[[107 122 105 131 118 119 132 132 117 116]
 [122 123 121 126 133 121 126 123 114 121]]
Find the entry just left of the smallest entry.
A: 122
The entry in the bottom-right corner is 121
The entry directly above the largest entry -> 118
Find the top-left entry.
A: 107
The bottom entry of the column that holds the largest entry -> 133
Find the entry in the bottom-left corner.
A: 122

Questions about the matrix below. Rows and columns are numbered from 1.
1) Which number is the entry at row 1, column 1?
2) Which number is the entry directly above the largest entry?
3) Which number is the entry in row 1 and column 2?
4) Which number is the entry just left of the centre entry?
5) Which number is the entry just right of the largest entry?
6) Which number is the bottom-right entry?
7) Which number is the entry at row 1, column 3?
[[139 127 125 138 138 133 139 129 121 138 132 137 138]
 [134 114 144 117 142 119 136 125 125 143 122 144 143]
 [135 127 115 128 125 135 135 136 133 122 135 122 125]
 [112 112 149 130 118 135 112 130 125 122 134 123 119]
 [133 136 114 132 130 129 132 131 133 129 129 128 129]]
1) 139
2) 115
3) 127
4) 135
5) 130
6) 129
7) 125

grid =
[[135 110 129 124 121]
 [136 134 103 126 130]
 [125 127 133 118 137]
 [139 129 125 129 133]
 [133 121 115 127 110]
 [134 128 118 133 126]
 [126 130 133 117 132]
 [132 108 133 130 112]
 [137 127 129 130 133]
 [148 128 123 141 124]
 [132 128 130 137 129]]
Rows and columns are numbered from 1.
Find the entry in the top-right corner.
121
Find the entry directly below the smallest entry.
133
The entry directly below the centre entry: 133
Find the entry just left of 115.
121
The entry directly above the smallest entry: 129
The minimum is 103
The top-left entry -> 135
The entry at row 3, column 1 is 125
The maximum: 148
Find the bottom entry of the column that holds the largest entry.
132
The entry at row 2, column 1 -> 136
Find the entry just right of the largest entry.
128
The bottom-right entry: 129
Find the entry at row 2, column 2.
134
Find the entry in row 1 and column 2.
110
The entry just left of the centre entry is 128
Find the bottom entry of the column that holds the smallest entry.
130
Find the entry directly above the centre entry.
115
Find the entry directly below 139.
133

Read these off the row that follows.
1) Give the entry just right of 114.
2) Give the smallest entry.
3) Give the entry just left of 131.
[115 100 120 126 118 131 126 135 120 125 125 114 124]
1) 124
2) 100
3) 118
